In the rows, zero is written as 128.
Each row has a class, written after it.
[128,145,121,117,93,126,128,104,88,105,159,167,93,185,127,185,86,130,82,124,189,120,118,128,122,118,120,133,133,209,125,165,170,62,165,97,146,173,109,141,145,126,163,100,191,89,111] : Nani
[135,132,122,118,91,127,124,103,102,105,153,160,97,185,125,177,86,131,91,138,181,129,119,116,121,120,128,138,153,205,123,171,156,73,152,109,140,172,94,147,135,124,149,103,177,78,114] : damo
[158,123,134,117,186,131,106,142,125,118,106,171,73,174,175,185,118,138,71,178,146,115,120,154,147,117,119,119,159,130,133,175,176,87,181,140,119,153,137,118,116,123,192,136,186,45,98] : buga
[116,158,142,114,118,133,137,106,150,118,167,176,94,169,125,163,123,128,95,135,186,122,105,107,123,111,128,139,155,217,123,161,147,58,159,79,137,159,91,143,136,121,205,97,197,105,94] : risib
[120,122,140,135,152,132,111,144,165,131,157,138,93,90,147,124,103,149,136,153,138,113,78,134,99,112,102,73,213,148,111,141,154,159,143,120,157,88,118,77,108,38,169,117,159,112,128] : sur
[118,158,127,95,104,146,134,109,161,117,156,146,89,177,102,178,113,150,105,154,205,122,114,116,120,107,146,133,166,206,129,164,145,60,142,97,134,154,105,138,125,115,203,103,185,116,99] : pov
[129,140,127,125,110,121,125,97,101,106,161,172,96,186,142,178,89,129,85,134,178,122,120,109,126,117,133,136,148,218,120,171,155,64,159,94,141,176,85,147,136,118,160,97,193,86,113] : damo
[123,118,130,123,137,132,113,139,168,137,136,117,92,99,139,145,94,161,140,146,152,123,72,133,94,110,108,71,222,133,103,154,158,167,124,152,154,85,128,81,124,45,151,120,154,111,133] : pov
[174,153,125,101,199,141,111,126,92,134,88,174,98,187,152,177,130,146,72,165,131,96,143,169,141,105,143,109,148,109,167,149,172,97,174,166,121,161,165,104,95,115,173,170,152,62,109] : Vuke
[128,132,115,114,82,131,129,107,96,111,154,153,100,190,127,180,85,125,85,118,181,128,114,127,123,116,124,132,142,200,120,165,158,64,157,100,145,178,101,145,139,123,142,104,194,75,117] : Nani
[125,146,129,114,101,133,129,101,81,106,163,175,92,193,122,179,95,138,86,145,190,127,123,122,121,123,134,135,138,209,136,162,160,60,156,97,137,170,96,136,128,120,170,94,186,81,111] : buga
[112,119,133,127,132,128,118,137,163,131,139,127,112,106,163,132,92,139,126,139,132,120,74,129,98,106,90,79,218,143,105,149,149,170,125,132,157,88,124,92,133,44,155,111,157,101,131] : pipo
[168,157,135,109,199,132,108,129,104,125,100,179,89,175,158,171,120,147,64,181,128,89,144,158,144,113,145,107,135,130,162,161,183,93,187,154,127,178,169,95,96,115,194,165,166,81,104] : sur
[153,136,142,111,189,135,103,147,127,111,119,179,88,164,172,177,124,141,69,185,135,107,124,150,146,111,117,127,156,136,139,170,184,90,190,135,120,153,140,108,111,118,198,137,187,61,88] : sur
[125,108,121,121,122,129,110,139,182,134,126,107,94,103,131,136,91,161,145,141,138,131,69,126,96,105,101,76,242,123,108,156,147,172,123,151,147,78,127,79,121,42,140,120,142,98,134] : pov
[135,147,126,121,114,117,125,97,110,110,160,167,101,184,130,175,90,131,92,138,185,124,120,110,124,112,129,131,148,225,122,171,147,67,159,86,148,174,96,143,135,117,164,96,189,105,120] : damo
[108,155,132,106,119,138,138,104,139,114,165,174,112,185,130,182,108,129,78,144,187,116,116,114,119,108,135,131,158,217,133,159,148,64,143,86,146,159,100,147,137,117,205,97,199,98,100] : pipo
[166,136,132,107,177,134,104,145,131,122,108,176,74,175,173,181,129,138,77,177,140,115,124,161,143,104,114,124,157,122,139,167,181,88,180,141,122,152,131,120,121,124,182,143,174,49,90] : Vuke
[130,134,149,139,109,140,119,145,153,129,157,136,74,106,146,82,115,142,131,169,146,118,85,119,96,138,123,89,214,154,129,145,152,145,148,124,136,81,93,76,93,53,179,120,136,91,135] : buga
[158,125,136,115,181,132,104,140,136,118,103,175,72,172,175,175,116,138,74,187,143,116,122,148,142,119,117,129,170,134,137,174,183,87,192,142,113,151,135,121,113,118,200,136,176,38,84] : buga
[116,118,136,132,137,130,117,144,179,130,143,124,102,91,143,127,97,145,139,141,137,116,76,130,106,99,95,79,221,147,97,144,148,165,133,126,157,91,129,80,115,41,158,114,156,109,124] : sur
[128,110,130,131,132,123,109,141,176,132,132,118,94,93,147,134,89,142,136,134,145,122,67,130,107,104,98,80,228,140,97,150,148,169,123,142,158,87,125,81,129,49,134,116,148,101,146] : damo
[120,131,146,123,103,144,127,155,156,133,159,129,93,103,171,95,111,134,120,156,133,124,81,122,93,129,117,93,197,153,114,154,150,158,135,117,147,83,94,86,110,47,163,122,147,87,140] : pipo
[132,145,155,135,104,139,120,149,162,130,161,144,69,100,151,87,114,142,134,157,141,116,82,120,92,138,114,87,197,155,125,153,153,152,150,111,141,89,95,70,107,58,177,119,143,113,147] : risib
[122,154,134,104,126,135,132,110,138,112,164,166,107,172,115,190,110,135,82,157,189,112,114,123,117,104,145,128,151,212,131,160,141,63,141,98,149,161,114,137,136,123,202,99,193,113,102] : rubof
[122,150,157,133,109,140,123,152,152,127,165,145,97,104,172,94,114,141,120,159,137,119,80,111,89,137,118,87,209,159,118,152,153,161,142,110,144,85,93,76,108,53,190,115,153,101,139] : pipo
[159,154,144,117,191,124,102,144,127,114,115,188,91,176,184,177,134,138,82,168,137,111,126,149,144,114,121,129,152,137,136,162,173,85,191,121,119,148,128,115,127,114,201,136,185,63,100] : Vuke
[141,132,156,128,97,140,124,158,158,138,161,130,81,99,160,86,116,130,129,144,145,128,70,126,96,131,114,83,197,151,114,146,153,146,145,121,143,78,100,82,100,54,155,127,150,96,142] : Nani
[123,99,132,122,130,138,116,142,176,134,141,129,101,93,132,129,95,142,131,139,142,127,68,140,106,98,104,91,207,134,101,146,156,163,122,141,154,90,127,84,122,46,141,117,158,88,119] : sur
[140,132,158,133,102,138,114,155,166,133,162,133,79,101,152,81,105,128,130,154,147,117,79,125,102,133,118,81,203,144,123,147,155,140,155,117,140,74,101,70,106,55,169,126,145,102,146] : Nani
[124,126,140,134,147,120,118,135,166,138,141,137,113,110,158,117,109,139,145,124,140,121,70,131,100,106,98,81,217,145,103,137,139,165,127,127,155,86,113,97,118,35,149,117,160,117,125] : Vuke
[166,171,135,110,193,139,104,129,98,124,100,171,76,180,155,194,126,158,69,188,138,93,147,145,127,121,152,106,155,128,164,166,184,88,192,154,123,167,156,96,104,119,214,159,158,84,110] : pov
[125,138,118,113,102,131,127,107,103,112,157,162,99,191,122,194,85,141,96,138,184,129,123,110,111,116,137,131,144,212,116,170,155,65,156,104,139,167,90,145,142,114,164,100,186,92,106] : pov
[135,142,153,132,123,136,121,149,154,133,163,146,92,113,158,81,125,140,138,151,145,125,80,124,97,125,116,86,204,150,125,139,147,154,147,119,140,73,92,78,97,44,166,128,140,105,140] : Vuke
[113,148,132,105,121,138,138,110,160,111,174,171,103,172,114,170,110,137,88,145,194,119,116,118,135,104,145,144,147,222,125,162,153,51,149,79,143,167,106,133,129,116,202,98,197,104,94] : sur
[127,123,139,130,143,119,112,140,154,129,146,134,105,97,144,140,93,148,136,151,140,116,73,128,96,106,107,70,217,137,105,149,143,165,131,132,156,80,126,82,129,46,160,112,156,114,136] : rubof
[113,113,134,135,137,125,109,138,163,132,134,119,97,100,143,128,102,135,134,138,142,118,74,131,99,110,97,79,222,146,109,134,141,150,133,144,151,87,116,92,121,49,153,117,154,87,125] : buga
[120,126,134,125,143,126,117,142,142,132,136,125,101,100,155,140,98,153,129,155,140,117,66,135,96,105,93,73,223,137,111,140,155,173,137,149,153,91,127,84,123,46,146,115,159,117,132] : rubof
[173,147,132,101,194,132,110,134,93,134,87,171,97,180,158,185,123,142,65,178,130,96,141,159,132,113,145,105,145,108,162,152,170,102,182,171,123,168,167,111,109,116,175,170,156,79,105] : rubof
[119,139,144,143,146,126,111,136,166,135,145,136,95,89,151,118,99,139,137,145,138,110,68,122,88,115,85,73,219,155,113,139,157,169,149,130,154,96,116,79,127,61,176,116,159,121,128] : risib
[139,133,158,137,116,129,112,152,157,127,159,141,79,98,172,87,109,138,125,151,140,120,76,116,100,133,112,89,209,160,118,152,150,147,152,127,143,83,96,69,109,53,166,122,148,107,148] : damo
[162,127,136,120,185,117,103,137,132,121,91,161,72,168,185,188,122,137,64,161,135,122,118,143,151,111,99,128,176,134,140,169,180,112,190,141,118,163,129,130,115,118,171,140,200,53,92] : damo
[166,128,140,109,181,133,109,141,147,122,107,189,90,176,169,176,123,140,85,170,144,119,122,152,143,105,121,128,155,120,132,180,170,83,172,130,119,140,137,118,123,112,184,138,172,56,92] : Vuke
[125,162,141,102,130,135,134,106,158,117,167,169,103,182,116,164,125,135,108,143,196,121,111,121,127,105,143,131,163,207,137,150,147,70,141,85,139,150,97,140,123,105,196,100,179,114,97] : Vuke
[173,141,124,100,184,140,109,132,95,134,74,161,71,184,152,191,124,146,69,167,128,103,138,164,140,117,141,112,161,113,162,155,173,105,179,163,118,176,162,113,86,109,176,170,157,42,103] : buga
[174,140,126,99,181,144,110,131,99,136,75,161,75,176,148,178,113,149,67,177,130,98,143,170,141,121,146,122,142,120,167,152,180,94,183,165,120,179,166,102,97,117,181,162,152,50,102] : buga
[137,130,123,124,112,117,127,96,94,108,156,176,102,192,132,180,85,131,85,139,184,126,118,114,127,119,134,137,145,212,122,178,158,62,158,101,146,171,91,148,139,126,157,100,189,84,118] : damo
[130,147,117,118,88,121,127,106,105,109,160,166,98,187,125,173,89,126,97,127,191,126,122,115,121,120,131,129,139,218,126,164,154,49,169,81,147,172,96,139,143,120,164,98,192,87,120] : Nani
[164,139,150,108,169,125,103,148,132,117,112,181,73,164,163,186,117,143,62,203,146,109,125,150,143,111,126,118,159,121,138,182,179,98,185,131,121,145,135,115,118,114,195,135,195,64,91] : rubof
[171,136,126,96,190,144,108,126,89,130,80,164,72,183,151,190,117,150,67,175,132,101,139,171,139,120,143,118,144,110,168,164,176,91,179,167,115,174,166,106,91,119,179,167,148,46,109] : buga
[117,134,131,128,130,129,113,138,171,132,136,118,87,94,148,137,96,160,145,146,150,121,69,126,87,113,103,79,227,152,104,149,158,165,137,142,155,93,121,78,130,45,166,113,154,118,134] : pov
[167,154,129,106,188,134,112,128,109,126,90,172,84,176,144,184,115,150,66,178,130,89,147,158,145,114,146,113,148,131,163,160,189,99,188,154,127,185,165,105,93,114,192,167,167,66,93] : sur
[128,134,120,120,98,129,134,99,89,108,156,179,89,196,123,181,91,137,87,132,181,122,127,119,121,124,137,144,130,210,129,172,156,62,153,85,140,176,94,149,131,120,168,97,182,76,102] : buga
[122,163,133,107,115,132,131,107,137,112,167,168,83,176,126,177,113,128,92,134,207,122,110,117,127,108,136,130,156,211,134,151,167,60,156,85,140,157,109,138,132,117,203,99,191,111,99] : Nani
[128,150,128,112,93,132,132,106,101,116,161,175,91,179,128,164,93,134,92,136,177,125,123,117,112,125,121,145,140,215,126,169,155,74,169,83,140,180,94,137,132,118,169,96,191,99,113] : risib
[138,132,126,118,98,120,125,102,99,110,150,166,101,192,122,186,86,131,86,134,180,136,117,112,125,114,129,132,145,204,120,173,147,75,146,99,138,168,96,151,130,115,140,106,182,87,123] : damo
[141,131,155,129,115,130,120,153,147,133,164,149,91,98,153,99,112,143,129,165,138,120,77,125,90,130,127,82,200,147,114,153,142,150,147,122,149,74,100,76,112,48,169,122,149,104,145] : rubof
[123,149,123,116,93,130,129,103,86,104,161,177,94,194,127,173,88,135,91,148,187,124,124,116,118,120,140,140,132,214,128,168,155,48,150,96,137,170,98,135,134,122,169,94,179,86,115] : buga
[121,166,142,110,110,135,135,105,152,121,165,174,88,168,114,162,120,133,99,146,188,116,106,107,121,108,135,135,157,208,130,167,147,66,152,69,138,160,92,134,128,120,199,97,187,115,104] : risib
[169,145,122,98,192,144,109,129,89,130,87,178,101,184,163,180,125,144,70,170,129,100,137,172,133,107,143,126,142,108,165,157,179,84,175,171,127,164,163,102,106,126,178,166,151,47,105] : Vuke
[128,107,140,112,89,154,126,151,165,135,143,117,88,107,150,101,106,136,112,155,127,125,79,136,98,122,111,93,213,130,119,158,148,165,126,143,142,83,102,88,104,53,144,127,133,64,134] : pipo
[131,117,135,120,139,128,113,139,178,133,139,128,106,107,142,123,103,144,151,129,141,121,71,142,104,107,102,87,223,135,107,145,140,164,121,134,153,85,123,88,123,42,147,117,146,103,132] : Vuke
[129,138,156,144,131,128,114,147,146,127,157,133,80,96,183,91,122,140,116,152,147,120,76,113,97,130,100,85,206,165,120,147,155,161,159,128,143,87,92,75,100,58,165,118,148,114,141] : damo
[124,158,133,107,123,141,136,106,153,115,170,180,110,186,119,162,119,133,106,143,195,117,115,123,126,105,149,140,158,206,133,156,146,53,138,81,142,150,97,139,130,116,200,98,188,103,100] : Vuke
[133,138,130,128,121,114,129,96,102,110,164,171,111,194,135,179,88,129,80,131,183,128,123,107,129,118,129,131,143,229,121,174,147,64,161,84,147,179,95,151,133,121,168,97,199,103,117] : damo
[124,159,133,106,120,143,139,103,155,116,168,175,108,185,116,159,119,138,105,150,199,120,115,127,129,104,148,138,154,205,132,159,149,47,142,85,142,153,103,139,130,116,206,100,182,105,97] : Vuke
[115,165,133,101,122,143,132,103,156,115,165,158,89,178,108,189,114,151,95,158,206,119,116,113,116,109,150,126,167,209,135,165,154,62,141,96,139,156,108,134,124,115,210,100,186,120,102] : pov
[134,130,144,119,97,140,123,151,164,136,150,121,79,105,146,97,116,155,145,156,147,133,76,113,91,127,121,90,215,143,112,165,146,153,143,128,135,76,90,80,99,48,153,125,139,97,140] : pov
[127,128,147,124,103,146,120,150,168,136,147,121,74,105,146,109,112,153,133,164,145,135,79,117,92,123,120,91,214,141,115,156,152,149,147,128,134,79,93,82,101,44,166,123,142,95,131] : pov
[167,154,131,101,175,144,114,129,111,134,85,171,91,171,160,181,114,142,54,178,120,89,143,159,134,118,146,114,148,125,163,158,190,105,177,163,131,181,163,105,118,115,191,163,160,51,93] : pipo
[133,138,149,130,116,138,121,150,166,134,160,131,82,103,151,100,114,156,135,170,147,123,80,114,90,132,130,81,212,154,117,161,156,146,145,129,142,77,94,74,102,55,179,122,144,105,139] : pov
[114,127,127,132,140,132,109,138,171,132,143,120,93,98,149,134,102,153,147,140,150,119,74,118,85,111,105,76,224,144,103,144,144,158,131,138,147,81,113,90,124,46,165,118,155,117,126] : pov
[121,163,132,104,123,139,135,103,155,117,164,177,101,187,125,165,129,139,106,143,197,117,115,123,124,107,140,133,163,208,139,150,148,51,148,85,141,160,94,142,129,112,195,100,181,104,94] : Vuke
[122,128,139,137,149,124,109,134,158,132,144,131,86,95,144,113,102,141,148,147,151,115,81,126,97,115,103,79,218,156,114,141,144,154,143,122,151,83,117,82,114,39,177,112,153,115,131] : buga
[135,115,137,124,130,121,114,143,162,137,138,132,107,92,133,136,91,149,139,152,131,120,67,135,99,106,104,74,227,127,98,152,144,173,133,136,158,85,130,83,129,45,142,119,154,102,137] : rubof
[176,152,133,108,193,129,104,133,82,130,93,185,90,177,153,196,113,148,49,189,130,92,146,162,132,113,143,100,146,115,161,155,176,100,191,162,129,167,170,100,108,118,191,163,162,73,110] : rubof
[170,174,128,105,203,138,109,126,107,127,102,181,84,182,166,176,125,153,83,175,140,91,144,161,132,115,144,107,150,131,167,152,183,102,180,143,126,169,161,103,96,111,199,161,157,82,106] : Vuke
[134,130,123,103,112,133,133,105,98,117,157,172,117,202,125,181,97,133,98,128,179,128,116,133,127,108,133,141,137,195,117,168,147,63,140,100,144,171,96,154,133,112,144,104,184,89,105] : Vuke
[124,162,130,108,113,142,132,107,139,114,163,171,85,176,108,169,110,143,95,160,199,114,116,125,126,112,149,129,156,212,136,161,149,45,147,87,140,160,111,122,124,120,209,101,182,97,113] : buga
[161,129,136,107,162,135,103,151,129,117,100,163,66,166,185,183,123,125,72,165,147,118,112,154,139,109,103,126,153,124,126,173,188,99,189,141,119,148,141,126,120,114,176,142,185,49,90] : Nani
[174,151,127,100,188,139,108,132,96,129,92,179,87,184,153,178,124,147,75,165,134,95,140,167,142,114,148,122,143,114,165,157,183,88,184,156,126,169,149,103,110,115,175,168,157,53,102] : Vuke
[115,113,136,124,133,133,116,137,178,138,135,123,106,101,148,131,94,135,126,144,136,120,74,129,94,108,99,78,223,138,110,143,147,178,123,133,153,84,115,97,125,43,152,116,151,89,125] : pipo
[162,130,138,122,194,120,99,137,120,115,111,172,86,168,180,188,113,136,62,177,144,117,120,145,145,109,104,118,165,139,133,180,178,98,183,140,124,151,143,123,116,124,183,140,199,64,102] : damo
[174,156,136,103,189,134,105,122,82,130,85,170,72,184,154,172,126,140,80,175,139,95,140,161,137,123,151,108,140,119,167,151,172,94,181,170,115,169,159,108,95,111,185,167,142,71,112] : buga
[120,108,135,130,146,127,115,142,161,133,141,128,110,98,144,128,98,140,132,138,141,125,74,131,101,103,94,79,216,138,99,147,151,174,134,139,154,89,128,88,108,45,147,123,156,103,125] : sur
[154,118,129,107,172,138,104,142,132,113,103,159,57,170,163,184,117,140,76,181,147,117,121,156,147,111,113,129,161,123,141,182,182,88,181,142,113,148,135,121,114,117,184,142,175,33,89] : buga
[117,134,131,137,145,127,112,136,167,135,144,126,95,95,145,132,102,156,147,145,150,121,72,114,85,110,105,69,229,150,104,145,150,160,134,139,151,78,118,83,123,40,168,119,159,123,128] : pov
